Below are the code and all the weights of a small trained network. Each question names an input and a class and asks about switching units off, where a switched-off unit gives its printed mean instead of its output.

import numpy as np


def w(rows, s, z=0):
    codes = np.array(rows[::2]) - 128.0
    scale = np.full(codes.shape[1], s)
    scale[-1] = z or s
    return codes * scale


def norm(h):
    return h / np.sqrt((h * h).mean(-1, keepdims=True) + 1e-5)


def f(y):
    return np.maximum(y, 0)


def log_softmax(a):
    a = a - a.max(-1, keepdims=True)
    return a - np.log(np.exp(a).sum(-1, keepdims=True))


def net(x, mask):
    res = np.array(x, float).reshape(1, 8) / 4 @ E
    u = 0
    for l in range(3):
        y = f(norm(res) @ A[l][:, :-1].T + A[l][:, -1])
        res = res + np.where(mask[u : u + 4], y, B[l][:, -1]) @ B[l][:, :-1]
        u += 4
    return log_softmax(norm(res)[-1] @ U[:, :-1].T + U[:, -1])


A, B = {}, {}
E = w([
[142,158,122,129,158,131,214,137,50],'x0',
[151,93,160,167,180,156,169,139,88],'x1',
[145,47,122,123,95,101,196,111,112],'x2',
[108,70,42,140,119,65,131,107,138],'x3',
[193,133,119,129,204,125,106,126,165],'x4',
[177,105,177,136,163,89,135,188,252],'x5',
[142,94,114,77,159,167,54,179,88],'x6',
[105,124,146,91,151,27,156,175,80],'x7',
],0.013)
A[0] = w([
[149,133,216,130,94,85,216,247,110,150],'0.n1',
[200,55,1,168,138,253,61,91,149,3],'0.n2',
[148,149,205,120,204,208,3,171,114,76],'0.n3',
[42,72,112,64,45,30,56,138,72,54],'0.n4',
],0.008,0.0035)
B[0] = w([
[132,53,98,106,152,201,126,187,90,250],'0.n1',
[97,31,186,83,100,180,61,183,53,237],'0.n2',
[130,154,212,107,152,28,129,183,119,253],'0.n3',
[112,110,10,111,107,98,90,178,101,232],'0.n4',
],0.011,0.0058)
A[1] = w([
[119,129,178,182,96,198,196,38,25,147],'1.n1',
[73,80,73,151,43,253,204,179,70,5],'1.n2',
[150,1,139,138,105,43,210,146,187,25],'1.n3',
[150,126,103,66,134,231,37,197,112,120],'1.n4',
],0.0085,0.0024)
B[1] = w([
[114,126,105,165,168,208,188,2,168,221],'1.n1',
[188,173,163,186,162,56,188,83,163,247],'1.n2',
[215,198,55,90,113,55,74,143,179,204],'1.n3',
[70,76,214,127,119,92,111,125,55,254],'1.n4',
],0.012,0.0078)
A[2] = w([
[122,91,179,174,34,86,95,109,237,252],'2.n1',
[66,238,226,158,87,128,55,45,120,219],'2.n2',
[85,163,150,130,79,168,1,117,244,157],'2.n3',
[159,227,222,150,198,240,77,185,171,68],'2.n4',
],0.0086,0.0031)
B[2] = w([
[78,126,81,218,28,211,106,4,67,239],'2.n1',
[182,138,9,36,211,198,195,195,199,253],'2.n2',
[61,179,250,151,122,180,134,60,145,215],'2.n3',
[169,148,169,76,129,58,69,238,132,224],'2.n4',
],0.011,0.0062)
U = w([
[110,145,122,165,144,210,194,25,141,186],'0',
[202,114,148,105,195,77,165,179,136,128],'1',
[117,114,8,103,73,102,103,129,120,127],'2',
[72,85,222,91,108,161,89,157,64,174],'3',
[161,181,181,143,106,153,109,105,219,3],'4',
],0.017,0.0053)

Each question gives the input, the list of numbers given to net, and the class t.
The units are the neurons (one row each of A and B). Each row of codes is followed by its name. A weight is (code - 128) times the scale printed after its matrix; where a second scale follows, it is the last column's (A, B and U).
mask holds one flag per neuron, layer by layer. A switched-off neuron (its flag False) gives its mean, the last column of its row in B, instead of its output. The means were averaged over made-up inputs and are rounded, as every weight is.
A unit's drop is (log p(t) with every unit on - log p(t) with that unit switched off) / (log p(t) with every unit on - log p(t) with every unit switched off).
The circuit of an input: a set's keep is (log p(t) with only the set's units on - log p(t) with every unit switched off) / (log p(t) with every unit on - log p(t) with every unit switched off). Starting from all 12 units, units are removed one at a time, each time the one whose removal leaves the highest keep (on an exact tie, the one counted first), for as long as the keep stays at least 0.8.
units of the circuit, in order: the units of the circuit, biggest drop first
unit that matters most: the unit with the biggest drop
top k neurons: the k neurons with the biggest drops, biggest first
top k neurons in layer l: the k neurons of layer l with the biggest drops, biggest first
drop when u is switched off: that unit's drop, to one decimal
input [-5,5,2,1,1,1,-3,3], class 2: unit that matters most => 1.n3
input [-3,0,3,-8,-2,8,1,2], class 3: top 2 neurons in layer 1 => 1.n2, 1.n4
input [7,4,-3,-5,4,0,-3,-5], class 1: top 2 neurons => 2.n4, 0.n3
input [-5,-3,6,-5,5,0,-4,-2], class 0: top 2 neurons => 2.n1, 0.n3
input [4,-8,7,1,-5,7,-4,-1], class 2: units of the circuit, in order => 1.n3, 2.n1
input [-3,-4,7,-4,2,-1,6,4], class 2: top 4 neurons => 0.n4, 0.n2, 2.n3, 2.n4
input [-1,7,-8,-2,-8,0,0,-5], class 1: top 2 neurons in layer 2 => 2.n2, 2.n4
input [8,-1,8,3,4,-5,7,0], class 0: top 2 neurons in layer 2 => 2.n4, 2.n2
input [-7,3,-2,-7,6,-8,-5,-5], class 3: top 3 neurons in layer 1 => 1.n2, 1.n4, 1.n3
input [-4,-2,5,-3,-5,7,-5,-5], class 0: top 3 neurons in layer 2 => 2.n1, 2.n4, 2.n3
input [5,3,8,1,8,-4,2,2], class 0: top 2 neurons in layer 0 => 0.n3, 0.n4
input [-3,-8,5,8,-7,0,6,-8], class 3: top 2 neurons in layer 2 => 2.n2, 2.n3
input [-1,-7,-4,7,-7,2,8,-3], class 3: top 2 neurons in layer 1 => 1.n4, 1.n3
input [-3,-2,2,-1,2,-3,1,5], class 2: units of the circuit, in order => 0.n4
input [5,-8,4,-3,8,-8,5,-7], class 3: top 2 neurons => 0.n2, 1.n4
input [-7,-4,1,-5,-1,-1,-3,3], class 0: top 2 neurons in layer 2 => 2.n3, 2.n1
input [-6,6,7,5,7,3,5,7], class 2: top 2 neurons in layer 1 => 1.n3, 1.n2
input [2,-4,5,0,4,-1,-2,5], class 2: top 2 neurons in layer 1 => 1.n3, 1.n4
input [1,1,0,7,-6,6,-5,-1], class 2: drop when 1.n3 is switched off => 1.2
input [-7,-2,0,5,4,5,5,-2], class 3: drop when 2.n2 is switched off => 0.0
input [-1,3,-8,1,-2,8,3,-8], class 3: top neuron in layer 0 => 0.n2
input [-8,3,7,6,0,8,-1,2], class 2: drop when 2.n1 is switched off => 0.1
